[-39 -27 -10  21  18  28  45 -18 -24 -17  -9  19 -16  11  -1  48 -57  13
  -4  10 -20 -16   0  23   8  15 -17 -28  28  22 -29  28  52]	k_884
[ 30  56  51  18  10  -8 -30  18  10  15  17  34  -7   1 -27   1  15  31
  -1 -12   0  -9 -30 -10   7  -9  32 -10  26 -46  15 -20 -58]	k_953
[ 53  23 -23  12  27  21  -8  19  21  16  45  26   4  -7   6  -2 -20   5
 -17  -8   9  -1 -75   4 -16 -10  23  21  -9 -26   4 -13 -21]	k_24
[-29 -12  31 -45 -15  -5   4  -5 -76 -44 -76  15  17 -14 -15   6  20  -6
  31   8  24 -35 -47 -13 -15  15 -27 -20  32   2 -35  -9  17]	k_384
[ 20  -9   9 -21  -8 -45  -7  13   2  16  70  11  26 -14  -3   4  15  29
 -23 -12  42   9  -8 -36  44  13 -11 -17 -13 -47  25 -61  -7]	k_259
[ 23  34  13  43 -26 -13 -36   3  -3 -30  24  14   7  -7 -13 -12  38 -15
 -34  -6  29  34 -13 -16  24 -14  -3  40 -11 -40  19 -14 -24]	k_121
[ 27  42  38  52  -6   3 -23  15  14   8  -2  43  23  -8 -27  26 -24  40
 -14   2  13   1 -53  18   2 -11  17  -2  25 -38 -10  18 -47]	k_546
[ -1 -50   4 -58  17   2  19   1 -53  47  31   7  -5  10  10   5 -59  28
  32  22  -4 -41 -33  24  34   9  -8 -60  -8  22 -18 -10  29]	k_439
[-23  18   7  46  -1  14   9  -4 -31   8 -12  14 -28  -6   4   7 -29  33
   2  10  -5 -14   9  28 -31   1   2 -22  37 -14 -52  11  -4]	k_884
[ -46   -3   11  -54   -1   26   14  -18   18  -46 -114   -6    5  -12
    3   12   35  -32   47   -6    8  -73   -2  -21  -36   32  -16  -21
   13   19   21   40   -3]	k_32
[-17 -27  24 -15  -5 -11 -36 -10 -17 -22  24   6  43  -2 -15 -57   9  30
 -39 -21  32 -16 -59  24   3  -4  -4  -4  12 -17   2 -12   0]	k_121
[  7  44  -4 -10 -16   2  41 -12 -18 -43  49   1 -48 -11  35  18 -17  10
   6  14 -10   4  23 -13  14  -5   6 -17   8   2 -16  10  11]	k_53
[ 57   0  24  43  -8 -10 -26   8   8  44  17  24  11  14   2   6 -18  12
   0   9   9  28   4   0   5 -16   7  31 -28 -40  -6  12 -31]	k_884
[-19 -26  15 -46  18   2  19  18 -14   5  29  -7   2  -4   7  19 -30  22
  27  18   5 -33 -21   2  12  10 -15 -37  -3  27  -9 -36  20]	k_439
[ -4  33 -19  16  -7 -12  20 -14 -16  13  -2  10  -7  20   3  13   1   7
  14  19 -22  39 -34 -14  37  -3 -19 -32   8 -30  -1 -10   2]	k_53
[ 49  34  24  33  -7  -3 -20 -13 -22  -9  17  29 -40  27   3  24  -4  -2
 -11 -10  -4  30  36   1 -31 -28   6  37  -4 -37 -39  28 -12]	k_570
[ 65  17   6  12 -31  -4 -18 -26 -56   8  22  25  -4   9  11  11 -23   5
 -10  -4   3  46  29  -5 -18 -12   3  -2   5 -38 -35   5  -8]	k_53
[-50 -20 -11  16  -6  14  -1  -7 -15  -7 -35  21  47   0 -11   9  -6  11
 -46   8   2   5 -45   6   1  19 -31 -17   3 -16   5  35  -6]	k_953
[ -1  33  -3  67 -23  11 -14 -50   3 -38 -18   9 -13  18  -9  37  16 -34
 -10   9   4  46  35 -19  40   1 -17   7  -5 -12   5   8  17]	k_121
[-46  17   7  -6  10   0  14  29 -41   2 -48  26  -6 -22  -2  -8   7  22
  17  20   0 -40 -55  27 -32   1 -12 -42  25  23 -35 -23 -18]	k_546
[ 21  21  -1  23   1  -7   8  25   4   8  31  18  10  -5  -9  10 -22   9
 -16  16   3  18 -37  -1  22 -17   7  21  12 -17   7 -24  -8]	k_53
[-42 -15 -14  -3  -5   5  36 -11 -21 -37 -31  14  -9  12  29 -10  17 -14
 -10   5  -7  26  43  -4 -58  15 -22   1  10  27 -42   1  14]	k_384
[ 34 -11 -18 -12  25  -3  12  23  34  18  40  -6   5  13  21  14 -47  20
   8  -8  -4 -19 -11  16 -35  -5  11   0 -20 -16  -5  15  -9]	k_383
[ 21 -15  15   9  12 -21 -39   5  20   9  33  20  27 -15  -1 -15  23   4
 -30 -12  32   0 -25  -8 -29 -10 -10   5  -2  -6 -15 -49   7]	k_24
[ 42  -2   9  -5  23 -20 -23  29  30  33  39   3  13 -12 -24  22   1   2
   8 -11   2 -20 -23 -22  22  -8  21  -6   8 -17  28 -44   3]	k_439
[ 15  45  42 -19 -12   4  17   2 -79 -34  29  18 -49  -8   6  22   0  10
  19  -2   4 -24  19  -1  -1 -19  14  -5  27  -6 -54  -4  14]	k_570
[ -2   9  46  -8  -6 -11 -15  11  13 -18  -1  36   0  -5 -23  -2 -24  43
 -21   6  18 -29 -28  34 -10 -15   1   5  21  -6   7  38 -30]	k_53
[-18 -43  11  -6  -4  -4  11 -44 -38 -12 -11  -6   3  13  -2 -32 -38   5
  -5  -1   6 -35 -45  18  54   0   1 -27  30  23 -13  24  51]	k_121
[-34   3  10  11 -22  15  13 -23 -22  15 -19   4  36   8  16   9  -4  19
  19  16   7   3   0  -3  30  17 -35 -48  -1  -3 -41  19   9]	k_24
[  3  32  50  29 -46   6  -4 -10 -55 -59 -16  28  -4 -22 -11  19  11  10
 -15  -7  30   9  40  -5 -11  -4   5  17  40 -21 -36  23  -6]	k_259
[-15   5   1  20   5  -2  -7  26 -12  44  13   7 -14  16   3 -24  -1   6
   4   9 -11   2  -3  23  -3  -7  -2  26   3 -22 -17   2 -26]	k_932
[-25 -23   6   8   6  27  -5 -11 -19 -37 -19 -18  -4  19  -2  -2 -32   0
   2  -4  -5 -23  38  29 -24   3 -11  18   6  25 -23  20  16]	k_121
[-54 -12   8 -22   4   3  15  10 -20  10 -23   8  -5  13 -19  -4 -15  25
  32  13  -3 -51   7  30  20  12 -11 -17   9   5  -5  20   1]	k_384
[-25  60   9  36 -37   3   5 -28  13 -42 -34  12 -30   4   6   9  15   2
  -3  19  13  38  14  -7  -9  -3 -24   4   6  -6  -6  21 -28]	k_53
[-43  17   0  24   0   8  35 -22  -4  -6  -8  22 -21  11  22  29 -24  29
 -12  11  -9  -6   7   4 -14  13 -20 -61  24  -2 -41   1   4]	k_953
[ 49 -14  13 -12  13 -12 -13  10  13  34  -7  13  14   9   2  34 -16  -8
   2  -4  25 -14  32 -11 -37 -15   1  19 -20   8 -25 -46   4]	k_570
[ 13   0  24  20  -1   4 -15 -19 -17 -19   5  25  13  -2  21   0  18 -15
 -26  19  14  39  33 -12 -21   2  -4  -4  -7  18 -28 -46  -5]	k_121
[ 14 -39 -32  -1  -1  11  -7  -4 -52  19 -39   3  51 -22  16  16  -7 -34
 -16   9  10  14  22  -8 -61  18  -9 -12   0  18 -39 -21  22]	k_383
[ 43 -32  28  -9  19 -23 -11 -19   8  -5   1  10   4  -3   9  22 -11  -2
   0   6   9 -15 -13 -32  16   2   3   0  -4 -13   2  -3  14]	k_259
[ 47  36  14   8 -34   9  12 -34  18 -53  14   7 -31  24  31   5  -5 -11
   8 -21  -6  36  51 -18 -12 -22   4  34 -12  -9 -11  51  -4]	k_53
[   5   -3    1  -25    5   -8  -19   14    9  -46   -3   18   65  -20
  -18   -5   32   12  -30  -36   31  -30 -102   -7   -9   -4   -7  -12
   14  -39   15  -24    1]	k_121
[-37 -71  -4 -15   9  14   6 -20 -25  29 -38  32  27   3  -5 -16 -40 -10
 -21  21  33 -41 -68  24  11  22 -28 -13  10   9   5   1  24]	k_32
[  4 -39   6 -25  11  -8  -5   2 -50  29 -27  21  20  13 -17   5 -31  30
   3   7  -6 -18 -26  28  -5   7  -2 -26   8 -20  -7  28   1]	k_259
[  5  10  31  39 -24  17  -2 -65  -6 -59  13  38 -21  15 -12  51 -33   1
 -26 -24  28  11   0  -8  -4  12 -17 -13  51 -49 -19  24  34]	k_32
[-21   3   5  26   0  20  -2 -19 -29  20  26  31 -27  23 -14  13 -30  12
   0 -11  -2 -20  -1  32  33  -1 -11  -5  28 -26 -29  12  16]	k_932
[ 43  17  -6  10  13  18  -9  -3  12   7 -11  40  31 -12 -21  48 -30  16
  -7 -27   8 -20 -42  -3  -9   9  19 -29  24 -22   0  -8 -11]	k_546
[ -3  11  41 -19  15 -15  19  62  29  20  23  23  30 -23  12 -11  31  18
   6 -17  15 -48 -26 -22   0  -4  10   5  32 -14 -22 -53 -31]	k_932
[  5  19   0  10  -8  -5   5   3 -39  10  27   3 -15  12 -16   8 -17  16
  25   7 -11  -6   2   8  35  -2  14  -4  14 -39 -10   8   8]	k_384
[ -7 -38 -15   1  -4  11   7  -1 -52  19  -5  -3  35   6  15  23 -31  16
   4   3  -1  12   8   0 -17  19 -36 -21 -13 -22 -41  -2  17]	k_884
[-38  -4  13  25   3   1  34  -1 -46  22  20   1 -49  24  11  11 -42  16
  18  12 -20 -24  55  11  25   0 -14 -31  25  22 -45 -23  28]	k_953
[ 35   5  28  36  -2  -4 -24   2   5   9  58  30  23  -6 -13   8 -17  22
 -32 -14  10  -7 -29   5   0  -8  25   3  35 -82  -2  15  -7]	k_32
[ 11  -4   3  14 -42  -9 -19 -13  20 -45  -7  -5  20 -10  -3  29  14 -16
 -20 -16  32  26  14 -21 -25  -8 -24  21 -11  -9   0  22  20]	k_439
[ 70  12   9   6  16 -21 -27  -2  41   4  35  22   7   8 -24   7  -7   6
  -3 -44   9  -2 -65 -17  18 -17  27   8   7 -30  32 -22  -1]	k_546
[ 13 -23 -14 -26   7  14   4 -42   5  -9 -26  44 -25  21 -22  19 -25 -14
 -20 -43  -2 -25 -24  20  -8   7  11  -5  34   2  16  60  28]	k_932
[ -7  25  22  -1 -13 -18  -6 -68 -14 -17 -57  12 -29  14  -1  16  33 -11
   3  -9   8  14  17 -40   4  15 -14 -42  27  -2 -20  13  11]	k_570
[ -3  -4  16   4  -1  -5   7  -4  23  30  47  32  44  10  20  27  16   2
 -15  -4  31  33   9 -42  37  23 -38 -17 -12 -26 -18 -81  -6]	k_932
[-16 -32   6 -71  -6  26  14  -4 -80 -35 -51  36 -11  10  -5  -2 -44  16
  18 -11   7 -65 -50  42 -16   0 -37 -10   7  10 -22  59  10]	k_53
[ 27  29  37  45 -11   6  -9 -28  10 -24  -9  29   8   7 -16  23   5  14
   3 -25   0  14 -21 -12  10  -9  11  -3  33 -43 -15  27   3]	k_884
[-10   8  23 -45 -23  16  11 -20 -24 -67 -10  -2  18 -20  13  19  13 -11
  26 -19  40 -31  -5 -23  -5  16 -24 -18  -3  12 -14  -5  20]	k_383
[-40  36  19 -13 -18  -5  -3   1 -14 -54 -72  11 -20  -4 -31 -20  45  -6
  21  -5  16 -14 -24   6 -43  -2   0  15  33   5   1   4 -13]	k_384
[-23 -14   9  -4   6  -9  27  36 -43  21   9  -1 -25  14  -7  -4 -26   7
  23   6 -10 -32  -3  14  -2   0  -6  -2  34 -19 -12  -9  13]	k_32
[ -6 -28  -8  -8   3  -9  21 -20  29 -26  -5  10   1  21  10  20 -17   0
  -5 -11   8  -3  19  -7 -26   7 -15   0   1   5 -15   6  30]	k_384
[  0 -39  -3 -39  -9  -6   6 -10   4  22 -19 -19  23  13  18   5   4 -14
  43   0  -5 -17  16 -19  26   4 -22 -25 -35  19   2  14  26]	k_439
[-14  41  13  41 -11  -7  -1 -16  21  -1 -40  -5 -20   9   8  39  13   5
  33  23  -6   9  27 -16  -8   3 -26 -30   3  -5 -32  20  -3]	k_24
[  0  -9  31  -1 -13  13 -17 -25 -49 -12 -22  13  39 -17 -43  20 -19  -5
 -18  15  29  -8  -9   5  45  15  19 -21  35  28  13 -22  24]	k_121
[-15   7  -8  -1  10  11  38  14 -27  21   0  17 -15  26  10  -4 -47  31
   7  15 -29   5 -15  25   3   0  -7 -16  22   0 -20  16 -16]	k_53
[ -7  14  51   2 -21 -21 -12 -18 -32 -65 -52  23 -34  -9  -1  15  28   0
  10  12  17 -12 -10  -8 -20 -11 -20   5  13 -13 -23  38  -1]	k_259
[  7  12  74  25 -26 -25 -30 -41 -29 -40 -43  13 -11  -1 -18 -14  18  -8
 -11   2  44  18  -4 -32  19   7  -9  -2  47  13 -15 -31  -7]	k_121
[ -3 -12 -19  41 -15  19 -20 -45   4 -52 -22 -12  11   1   0  19   1 -20
 -22 -26  11  17  56  -6 -47   2 -10  31   8 -12 -23  11  36]	k_259
[ 18   8 -20  23 -19  32   2 -25 -20 -37  -9   8 -17  14   3  53 -23 -28
 -18 -28   1  15  57 -26 -12  13 -19  24  -8 -14  -3  28  11]	k_953
[ 73  15   6   7 -13  -8  22 -20 -13  22 106  30  10  14  -4  42 -38  19
  -4  -5   9  39   6 -13  87 -12  39 -18  -7 -42  17 -30  33]	k_259
[-29  21  17  -1   7  -1  27   2 -13  20 -29  -1 -20  -1   7   9 -31  32
  35  26  -6 -20  -5  11  -4  15   3 -56  26  36 -27 -21 -15]	k_546
[ 12   2  54  12 -31 -15 -29  -2 -54 -43 -19  14  49 -14 -40  27  13 -11
  -8 -14  45  21 -37 -27   7   5 -24  11  38 -24 -14 -22  16]	k_383
[-67  -1  36 -49 -15   3  11 -36 -14 -70 -41 -12 -18 -19   4 -14  29  -5
  36   9  33 -60  13 -13   7  20 -20 -20  11  44 -13  -7  27]	k_384
[-18  59  11  46 -36  15   2 -45  20 -90 -21  -3 -33  -6  27   9  36 -18
 -21 -15   4  24  12 -41 -17   1 -13  16   7 -23 -10  50 -13]	k_953
